Here is a tiny trained network, its code and every weight. The questions are about switching its units off for an input and a class, where a switched-off unit gives its printed mean instead of its output.

import numpy as np


def w(rows, s, z=0):
    codes = np.array(rows[::2]) - 128.0
    scale = np.full(codes.shape[1], s)
    scale[-1] = z or s
    return codes * scale


def f(y):
    return np.maximum(y, 0)


def log_softmax(a):
    a = a - a.max(-1, keepdims=True)
    return a - np.log(np.exp(a).sum(-1, keepdims=True))


def net(x, mask):
    res = np.array(x, float).reshape(1, 8) / 4 @ E
    y = f(res @ A[0][:, :-1].T + A[0][:, -1])
    res = res + np.where(mask, y, B[0][:, -1]) @ B[0][:, :-1]
    return log_softmax(res[-1] @ U[:, :-1].T + U[:, -1])


A, B = {}, {}
E = w([
[128,128,128,128],'x0',
[127,128,129,128],'x1',
[54,165,245,67],'x2',
[28,58,153,250],'x3',
[127,129,128,129],'x4',
[82,20,92,43],'x5',
[128,128,128,127],'x6',
[33,205,51,119],'x7',
],0.011)
A[0] = w([
[149,171,141,156,26],'neuron 1',
[84,150,105,142,50],'neuron 2',
[139,127,40,170,67],'neuron 3',
[152,107,154,133,15],'neuron 4',
[168,143,112,81,88],'neuron 5',
[142,125,109,139,95],'neuron 6',
[151,110,88,148,91],'neuron 7',
[64,85,140,175,110],'neuron 8',
[181,184,169,186,50],'neuron 9',
[128,135,137,137,63],'neuron 10',
[93,155,164,106,126],'neuron 11',
[160,121,72,160,87],'neuron 12',
[101,147,196,103,75],'neuron 13',
[103,104,133,163,98],'neuron 14',
[66,173,129,94,90],'neuron 15',
[127,8,133,54,66],'neuron 16',
[104,138,192,107,91],'neuron 17',
[100,143,192,105,72],'neuron 18',
[144,143,114,99,124],'neuron 19',
[93,170,125,119,66],'neuron 20',
[124,181,79,79,97],'neuron 21',
[94,116,127,162,105],'neuron 22',
[212,145,148,30,114],'neuron 23',
[166,116,65,158,103],'neuron 24',
[147,118,92,152,110],'neuron 25',
[100,97,126,140,113],'neuron 26',
[157,98,151,126,177],'neuron 27',
[56,131,94,162,101],'neuron 28',
[215,54,222,142,1],'neuron 29',
[173,192,178,179,100],'neuron 30',
[121,82,111,84,97],'neuron 31',
[118,133,145,122,95],'neuron 32',
[93,73,94,75,44],'neuron 33',
[179,71,182,140,35],'neuron 34',
[122,87,163,187,110],'neuron 35',
[122,124,214,109,114],'neuron 36',
[92,98,142,175,115],'neuron 37',
[186,88,68,180,102],'neuron 38',
[120,76,158,172,100],'neuron 39',
[164,146,117,90,60],'neuron 40',
[162,121,92,156,114],'neuron 41',
[140,164,127,166,55],'neuron 42',
[151,96,82,138,71],'neuron 43',
[96,125,102,104,82],'neuron 44',
[154,215,147,202,29],'neuron 45',
[105,83,162,189,90],'neuron 46',
[87,172,54,134,18],'neuron 47',
[124,131,133,140,38],'neuron 48',
],0.017,0.0086)
B[0] = w([
[89,125,122,153,153],'neuron 1',
[176,142,121,146,159],'neuron 2',
[135,103,125,89,196],'neuron 3',
[146,130,108,131,139],'neuron 4',
[121,168,170,124,183],'neuron 5',
[129,120,130,114,144],'neuron 6',
[120,103,148,86,168],'neuron 7',
[123,172,156,106,214],'neuron 8',
[68,123,103,154,190],'neuron 9',
[115,127,136,128,130],'neuron 10',
[156,86,123,90,181],'neuron 11',
[127,100,139,84,182],'neuron 12',
[118,85,144,60,182],'neuron 13',
[116,159,155,115,172],'neuron 14',
[194,90,95,119,188],'neuron 15',
[49,117,90,186,233],'neuron 16',
[123,91,130,64,179],'neuron 17',
[132,90,139,70,178],'neuron 18',
[103,164,167,124,164],'neuron 19',
[171,109,99,126,161],'neuron 20',
[178,173,148,158,192],'neuron 21',
[140,145,165,130,173],'neuron 22',
[120,195,179,122,248],'neuron 23',
[126,100,143,67,194],'neuron 24',
[119,108,129,81,167],'neuron 25',
[107,154,142,134,165],'neuron 26',
[173,129,134,144,180],'neuron 27',
[202,163,130,168,198],'neuron 28',
[249,129,35,165,218],'neuron 29',
[31,100,107,199,203],'neuron 30',
[56,133,109,170,176],'neuron 31',
[127,124,122,110,139],'neuron 32',
[14,111,81,199,181],'neuron 33',
[209,135,84,162,184],'neuron 34',
[143,160,173,133,196],'neuron 35',
[147,79,135,76,191],'neuron 36',
[122,171,168,103,194],'neuron 37',
[130,103,145,59,219],'neuron 38',
[140,165,149,133,188],'neuron 39',
[134,176,191,131,168],'neuron 40',
[119,99,145,80,176],'neuron 41',
[104,117,118,144,157],'neuron 42',
[116,114,147,115,172],'neuron 43',
[128,123,85,178,152],'neuron 44',
[44,116,100,170,205],'neuron 45',
[115,175,152,114,201],'neuron 46',
[242,111,61,145,180],'neuron 47',
[125,129,130,130,129],'neuron 48',
],0.013,0.018)
U = w([
[102,216,193,120,24],'0',
[99,4,144,47,39],'1',
[27,75,94,196,166],'2',
[191,109,74,162,255],'3',
],0.014,0.0054)

Each question gives the input, the list of numbers given to net, and the class t.
The units are the neurons (one row each of A and B). Each row of codes is followed by its name. A weight is (code - 128) times the scale printed after its matrix; where a second scale follows, it is the last column's (A, B and U).
mask holds one flag per neuron, in row order. A switched-off neuron (its flag False) gives its mean, the last column of its row in B, instead of its output. The means were averaged over made-up inputs and are rounded, as every weight is.
A unit's drop is (log p(t) with every unit on - log p(t) with that unit switched off) / (log p(t) with every unit on - log p(t) with every unit switched off).
The circuit of an input: a set's keep is (log p(t) with only the set's units on - log p(t) with every unit switched off) / (log p(t) with every unit on - log p(t) with every unit switched off). Starting from the 12 units with the biggest drops (on a tie, the unit counted first), units are removed one at a time, each time the one whose removal leaves the highest keep (on an exact tie, the one counted first), for as long as the keep stays at least 0.8.
units of the circuit, in order: the units of the circuit, biggest drop first
most important unit: the unit with the biggest drop
top k neurons: the k neurons with the biggest drops, biggest first
drop of u: that unit's drop, to one decimal
input [7,4,-3,3,-2,-6,-6,8], class 3: units of the circuit, in order => (neuron 47)
input [6,-6,0,0,-2,-4,3,-5], class 3: top 3 neurons => (neuron 29; neuron 16; neuron 33)
input [-7,2,-3,-4,4,7,-5,8], class 3: top 3 neurons => (neuron 47; neuron 21; neuron 30)
input [0,-5,-7,6,-4,5,-3,4], class 1: top 2 neurons => (neuron 23; neuron 3)
input [4,-4,0,2,2,5,8,-6], class 3: top 3 neurons => (neuron 29; neuron 34; neuron 30)
input [4,-7,-7,-7,-4,-8,0,-7], class 2: top 3 neurons => (neuron 30; neuron 9; neuron 45)
input [-8,8,-5,-4,7,8,5,-8], class 2: top 2 neurons => (neuron 16; neuron 33)
input [-8,2,2,-5,-8,-2,-5,-6], class 3: top 2 neurons => (neuron 29; neuron 34)
input [1,-4,-2,-7,7,-8,6,4], class 2: top 3 neurons => (neuron 30; neuron 45; neuron 9)
input [2,-8,7,-6,7,4,3,5], class 1: top 2 neurons => (neuron 15; neuron 11)
input [-5,-7,-2,-7,1,8,-8,-3], class 2: top 2 neurons => (neuron 16; neuron 33)
input [-6,7,5,1,-8,-6,-6,-6], class 2: top 2 neurons => (neuron 30; neuron 9)
input [7,5,-7,-6,1,5,4,-1], class 1: top 3 neurons => (neuron 38; neuron 24; neuron 12)
input [-1,-3,-6,8,2,-8,1,-8], class 0: most important unit => neuron 35
input [6,-1,2,-4,3,5,-6,2], class 2: top 2 neurons => (neuron 33; neuron 16)
input [-7,2,7,6,0,-4,3,8], class 3: top 2 neurons => (neuron 28; neuron 15)
input [7,-2,2,3,7,-4,6,-7], class 3: drop of neuron 29 => 0.4
input [-5,5,4,-8,-3,6,-1,-6], class 0: drop of neuron 23 => 1.8
input [3,-8,0,7,7,7,-8,-3], class 0: drop of neuron 4 => 0.0
input [-8,4,6,-2,-4,-3,-2,7], class 3: drop of neuron 47 => 0.1
input [-5,-5,5,-1,2,0,2,-7], class 3: units of the circuit, in order => (neuron 29)
